Here is a tiny trained network, its code and every weight. The questions are about switching its units off for an input and a class, where a switched-off unit gives its printed mean instead of its output.

import numpy as np


def w(rows, s, z=0):
    codes = np.array(rows[::2]) - 128.0
    scale = np.full(codes.shape[1], s)
    scale[-1] = z or s
    return codes * scale


def norm(h):
    return h / np.sqrt((h * h).mean(-1, keepdims=True) + 1e-5)


def f(y):
    return y / 2 * (1 + np.tanh(0.7978845608 * (y + 0.044715 * y**3)))


def log_softmax(a):
    a = a - a.max(-1, keepdims=True)
    return a - np.log(np.exp(a).sum(-1, keepdims=True))


def net(x, mask):
    res = np.array(x, float).reshape(1, 2) / 4 @ E
    u = 0
    for l in range(2):
        y = f(norm(res) @ A[l][:, :-1].T + A[l][:, -1])
        res = res + np.where(mask[u : u + 13], y, B[l][:, -1]) @ B[l][:, :-1]
        u += 13
    return log_softmax(norm(res)[-1] @ U[:, :-1].T + U[:, -1])


A, B = {}, {}
E = w([
[149,254,153,63,170,71,194,144],'x0',
[81,255,22,123,190,178,178,181],'x1',
],0.0091)
A[0] = w([
[188,175,132,86,114,68,170,166,81],'0.n0',
[161,74,148,170,91,128,119,168,200],'0.n1',
[169,127,136,83,131,133,179,159,196],'0.n2',
[164,152,140,140,182,136,99,102,196],'0.n3',
[128,139,136,121,112,135,128,114,23],'0.n4',
[105,183,57,130,192,68,199,158,66],'0.n5',
[89,164,92,126,163,182,210,104,66],'0.n6',
[76,178,120,139,169,180,174,122,101],'0.n7',
[102,152,89,123,196,181,174,198,199],'0.n8',
[140,159,105,81,163,165,167,174,124],'0.n9',
[135,178,163,84,169,84,148,132,111],'0.n10',
[154,145,134,179,60,122,83,153,5],'0.n11',
[100,226,111,107,158,168,194,247,81],'0.n12',
],0.012,0.0024)
B[0] = w([
[88,170,47,5,67,153,127,141,192],'0.n0',
[85,163,100,181,101,134,132,172,188],'0.n1',
[118,191,85,118,136,124,112,116,159],'0.n2',
[127,132,119,120,181,154,123,132,139],'0.n3',
[91,85,111,103,124,85,116,119,122],'0.n4',
[182,119,175,203,143,60,154,179,219],'0.n5',
[179,140,185,126,172,63,111,157,192],'0.n6',
[254,131,183,120,152,81,71,107,189],'0.n7',
[148,186,132,133,203,106,80,118,216],'0.n8',
[158,89,120,192,156,61,108,95,186],'0.n9',
[87,137,91,120,124,208,169,80,193],'0.n10',
[127,115,101,139,132,137,101,178,138],'0.n11',
[186,46,230,134,108,70,148,128,248],'0.n12',
],0.0089,0.014)
A[1] = w([
[118,198,144,122,185,131,113,126,90],'1.n0',
[1,99,93,165,46,164,195,140,19],'1.n1',
[124,168,160,55,84,106,239,96,81],'1.n2',
[117,131,32,45,98,139,103,81,105],'1.n3',
[236,207,171,54,154,118,188,155,234],'1.n4',
[131,100,83,106,126,239,94,138,133],'1.n5',
[153,47,150,167,174,130,27,166,252],'1.n6',
[231,116,106,142,71,102,116,79,182],'1.n7',
[110,148,133,73,84,111,207,115,48],'1.n8',
[69,30,218,209,39,169,107,159,94],'1.n9',
[204,137,193,4,111,102,216,75,167],'1.n10',
[67,182,132,47,100,133,144,86,144],'1.n11',
[184,114,164,122,133,165,97,126,121],'1.n12',
],0.0085,0.0025)
B[1] = w([
[171,151,71,148,164,94,196,153,138],'1.n0',
[87,57,163,67,93,139,117,128,189],'1.n1',
[75,166,149,81,125,169,83,144,175],'1.n2',
[103,74,156,129,143,58,87,154,162],'1.n3',
[70,72,162,172,73,152,98,114,245],'1.n4',
[224,144,221,139,181,59,117,105,155],'1.n5',
[49,189,89,59,56,186,209,85,254],'1.n6',
[76,101,59,106,117,171,131,186,189],'1.n7',
[81,108,128,133,114,118,110,82,151],'1.n8',
[197,55,88,89,164,80,254,200,252],'1.n9',
[81,131,70,158,146,199,72,89,229],'1.n10',
[103,106,230,128,71,67,66,23,169],'1.n11',
[114,92,107,122,108,165,159,163,148],'1.n12',
],0.008,0.0099)
U = w([
[191,141,186,171,162,43,97,113,253],'0',
[101,223,64,132,137,197,143,106,47],'1',
[9,112,180,56,46,134,27,19,49],'2',
[115,37,94,85,79,129,233,169,128],'3',
],0.014,0.0032)

Each question gives the input, the list of numbers given to net, and the class t.
The units are the neurons (one row each of A and B). Each row of codes is followed by its name. A weight is (code - 128) times the scale printed after its matrix; where a second scale follows, it is the last column's (A, B and U).
mask holds one flag per neuron, layer by layer. A switched-off neuron (its flag False) gives its mean, the last column of its row in B, instead of its output. The means were averaged over made-up inputs and are rounded, as every weight is.
A unit's drop is (log p(t) with every unit on - log p(t) with that unit switched off) / (log p(t) with every unit on - log p(t) with every unit switched off).
top k neurons: the k neurons with the biggest drops, biggest first
top k neurons in layer l: the k neurons of layer l with the biggest drops, biggest first
drop of u: that unit's drop, to one decimal
input [-5,3], class 1: top neuron in layer 0 -> 0.n12
input [-6,5], class 1: top 2 neurons -> 1.n6; 0.n5
input [1,-2], class 2: top 3 neurons -> 0.n12; 0.n5; 0.n8
input [-2,1], class 1: top 3 neurons -> 0.n0; 0.n12; 0.n10
input [0,-2], class 3: top 2 neurons -> 0.n8; 0.n0
input [-1,0], class 3: top 2 neurons in layer 0 -> 0.n8; 0.n0
input [-4,3], class 1: top 2 neurons in layer 1 -> 1.n9; 1.n6
input [-7,4], class 1: top 2 neurons in layer 0 -> 0.n12; 0.n0
input [1,-3], class 3: top 2 neurons -> 0.n8; 0.n0
input [-8,4], class 1: top 2 neurons -> 0.n12; 0.n0
input [-8,-8], class 3: drop of 1.n9 -> 0.1
input [-7,5], class 1: drop of 0.n12 -> 0.1
input [3,-8], class 3: drop of 0.n0 -> 0.1
input [-7,-6], class 3: top neuron -> 1.n9
